Below is a small trained network, with its code and all its weights. Each question gives an input and a target symbol and asks what happens when units are switched off, that is, made to give their printed mean instead of their output.

import numpy as np


def w(rows, s, z=0):
    codes = np.array(rows[::2]) - 128.0
    scale = np.full(codes.shape[1], s)
    scale[-1] = z or s
    return codes * scale


def f(y):
    return y / 2 * (1 + np.tanh(0.7978845608 * (y + 0.044715 * y**3)))


def softmax(a):
    e = np.exp(a - a.max(-1, keepdims=True))
    return e / e.sum(-1, keepdims=True)


def log_softmax(a):
    a = a - a.max(-1, keepdims=True)
    return a - np.log(np.exp(a).sum(-1, keepdims=True))


def net(x, mask):
    ids = ['ΓΩβζημτ'.index(c) for c in x.split()]
    T = len(ids)
    res = E[ids] + P[:T]
    r = res
    for j in range(2):
        rows = slice(3 * j, 3 * j + 3)
        q, k, v = (r @ M[0][rows].T for M in (Q, K, V))
        z = softmax(np.where(np.tri(T) > 0, q @ k.T / 3**0.5, -1e9)) @ v
        o = O[0][rows]
        res = res + np.where(mask[j], z, o[:, -1]) @ o[:, :-1]
    y = f(res @ A[0][:, :-1].T + A[0][:, -1])
    res = res + np.where(mask[2:18], y, B[0][:, -1]) @ B[0][:, :-1]
    return log_softmax(res[-1] @ U[:, :-1].T + U[:, -1])


Q, K, V, O, A, B = {}, {}, {}, {}, {}, {}
E = w([
[163,183,165,154,220,119,162,4],'Γ',
[162,104,90,174,46,204,183,104],'Ω',
[144,184,87,116,64,230,132,96],'β',
[131,119,213,62,126,114,153,77],'ζ',
[89,244,79,101,39,144,118,111],'η',
[24,145,104,153,68,130,123,95],'μ',
[81,109,120,27,138,83,138,180],'τ',
],0.014)
P = w([
[181,87,4,90,101,100,96,42],'0',
[172,90,55,118,108,105,112,83],'1',
[159,107,82,127,109,114,126,110],'2',
[138,115,108,130,122,125,149,134],'3',
[119,131,130,134,132,141,152,153],'4',
[94,146,143,130,150,158,157,167],'5',
[69,156,162,132,163,177,161,175],'6',
[38,175,179,131,183,198,160,179],'7',
],0.012)
Q[0] = w([
[79,127,92,110,69,166,156,114],'head 1',
[207,119,161,126,133,171,87,170],'head 1',
[120,158,149,116,152,153,216,138],'head 1',
[134,82,222,60,121,126,189,107],'head 2',
[171,110,163,190,153,206,136,97],'head 2',
[90,164,91,117,2,196,123,194],'head 2',
],0.039)
K[0] = w([
[59,105,183,97,141,141,130,191],'head 1',
[130,80,125,117,87,152,120,20],'head 1',
[98,159,196,181,123,132,141,156],'head 1',
[192,50,197,41,100,158,113,140],'head 2',
[151,216,177,127,175,198,179,104],'head 2',
[2,132,132,115,99,123,119,242],'head 2',
],0.034)
V[0] = w([
[82,114,112,181,116,150,129,94],'head 1',
[197,121,91,90,148,181,158,203],'head 1',
[83,100,80,146,171,95,124,143],'head 1',
[166,231,154,99,94,99,58,121],'head 2',
[197,79,102,83,115,142,84,150],'head 2',
[100,95,81,168,128,6,123,112],'head 2',
],0.016)
O[0] = w([
[186,139,129,29,142,211,190,127,154],'head 1',
[158,207,104,148,137,107,189,1,135],'head 1',
[179,120,219,188,66,77,122,100,107],'head 1',
[35,160,121,160,98,30,215,187,253],'head 2',
[150,135,120,176,212,186,142,158,70],'head 2',
[52,165,199,65,92,146,116,109,113],'head 2',
],0.0074,0.0057)
A[0] = w([
[134,114,89,143,160,64,129,90,187],'neuron 1',
[140,123,159,129,153,120,149,166,190],'neuron 2',
[135,148,164,163,127,174,123,185,104],'neuron 3',
[157,143,166,160,143,98,100,120,65],'neuron 4',
[118,148,170,129,148,138,169,125,115],'neuron 5',
[162,132,114,133,131,121,139,143,69],'neuron 6',
[145,159,132,181,154,94,124,138,91],'neuron 7',
[55,176,252,180,244,191,155,166,116],'neuron 8',
[146,147,147,164,88,124,114,108,50],'neuron 9',
[114,143,174,126,127,115,141,150,130],'neuron 10',
[157,123,139,111,138,142,104,90,20],'neuron 11',
[97,132,84,147,130,107,142,102,103],'neuron 12',
[129,114,150,125,162,116,108,121,169],'neuron 13',
[66,187,228,192,215,197,149,175,2],'neuron 14',
[151,110,124,94,158,99,148,154,130],'neuron 15',
[136,107,100,159,140,134,87,170,56],'neuron 16',
],0.021,0.0085)
B[0] = w([
[132,129,130,91,114,152,108,117,193],'neuron 1',
[119,154,130,102,128,135,130,113,138],'neuron 2',
[123,148,130,134,124,105,102,112,138],'neuron 3',
[117,111,120,118,145,112,150,147,132],'neuron 4',
[102,122,116,113,120,110,90,149,152],'neuron 5',
[152,128,133,118,149,146,122,141,134],'neuron 6',
[107,138,122,128,128,134,101,93,139],'neuron 7',
[143,123,156,195,229,107,130,119,161],'neuron 8',
[137,135,123,169,116,135,109,139,155],'neuron 9',
[137,126,105,110,143,140,130,105,166],'neuron 10',
[84,101,96,159,124,77,153,81,134],'neuron 11',
[148,113,149,160,139,120,156,158,250],'neuron 12',
[112,140,122,103,100,146,125,156,142],'neuron 13',
[125,125,104,71,2,152,148,144,150],'neuron 14',
[133,123,146,122,108,121,102,116,135],'neuron 15',
[116,85,99,144,126,91,82,182,132],'neuron 16',
],0.029,0.012)
U = w([
[141,104,178,133,204,112,80,135,133],'Γ',
[144,76,64,125,92,128,128,95,44],'Ω',
[253,100,87,123,118,198,112,149,48],'β',
[157,74,70,119,98,115,61,182,36],'ζ',
[117,95,132,125,110,75,185,202,136],'η',
[108,104,124,22,40,156,78,132,254],'μ',
[182,151,143,206,49,145,57,121,110],'τ',
],0.0039,0.0054)

Each question gives the input, a string of symbols that net reads in full, and the target symbol t.
The units are the heads (3 rows each of Q, K, V and O) and the neurons (one row each of A and B). Each row of codes is followed by its name. A weight is (code - 128) times the scale printed after its matrix; where a second scale follows, it is the last column's (O, A, B and U).
mask holds one flag per unit, heads first, then neurons. A switched-off unit (its flag False) gives its mean, the last column of its rows in O or B, instead of its output. The means were averaged over made-up inputs and are rounded, as every weight is.
A unit's drop is (log p(t) with every unit on - log p(t) with that unit switched off) / (log p(t) with every unit on - log p(t) with every unit switched off).
The circuit of an input: a set's keep is (log p(t) with only the set's units on - log p(t) with every unit switched off) / (log p(t) with every unit on - log p(t) with every unit switched off). Starting from the 12 units with the biggest drops (on a tie, the unit counted first), units are removed one at a time, each time the one whose removal leaves the highest keep (on an exact tie, the one counted first), for as long as the keep stays at least 0.8.
units of the circuit, in order: the units of the circuit, biggest drop first
most important unit: the unit with the biggest drop
which heads matter: for each layer, one digit per head in row order, 1 if its drop is at least 0.15 and else 0, layers parted by /
drop of u: that unit's drop, to one decimal
input η η μ η η Γ μ β, target μ: most important unit => neuron 12
input β ζ η β, target η: units of the circuit, in order => (head 2; neuron 12)
input Ω Ω η, target η: which heads matter => 01
input β Ω τ, target μ: units of the circuit, in order => (head 1; neuron 1)
input τ η μ β τ, target Γ: units of the circuit, in order => (neuron 8; head 2)
input μ Γ β, target μ: which heads matter => 01
input Ω ζ Ω Ω τ, target μ: which heads matter => 10
input Γ ζ Ω ζ η ζ, target Γ: which heads matter => 00
input μ η η τ Ω η μ Ω, target μ: units of the circuit, in order => (neuron 12; head 2)
input ζ Ω η η Γ, target μ: which heads matter => 01
input η η Ω Γ Γ, target Γ: which heads matter => 11
input Ω Ω Ω β β, target β: units of the circuit, in order => (head 2; head 1; neuron 6)
input τ Ω ζ Γ μ Ω, target μ: which heads matter => 10
input Γ η Ω η τ Ω τ, target Γ: units of the circuit, in order => (neuron 8)
input η Γ τ ζ μ, target τ: which heads matter => 10
input η τ τ Ω η, target τ: units of the circuit, in order => (head 1; neuron 9)
input Ω η η Ω Ω ζ η ζ, target Γ: which heads matter => 01
input η τ Γ Γ, target Γ: which heads matter => 10
input Ω η Ω, target η: which heads matter => 01
input η η Ω β Ω, target β: units of the circuit, in order => (head 2; head 1; neuron 6)
input μ Γ β τ ζ Γ ζ β, target ζ: drop of head 1 => 0.3
input β μ Ω β Ω ζ, target μ: drop of neuron 8 => 0.2
input β τ η ζ Ω, target η: drop of head 2 => 0.5
input τ Γ β, target τ: drop of head 1 => 0.6
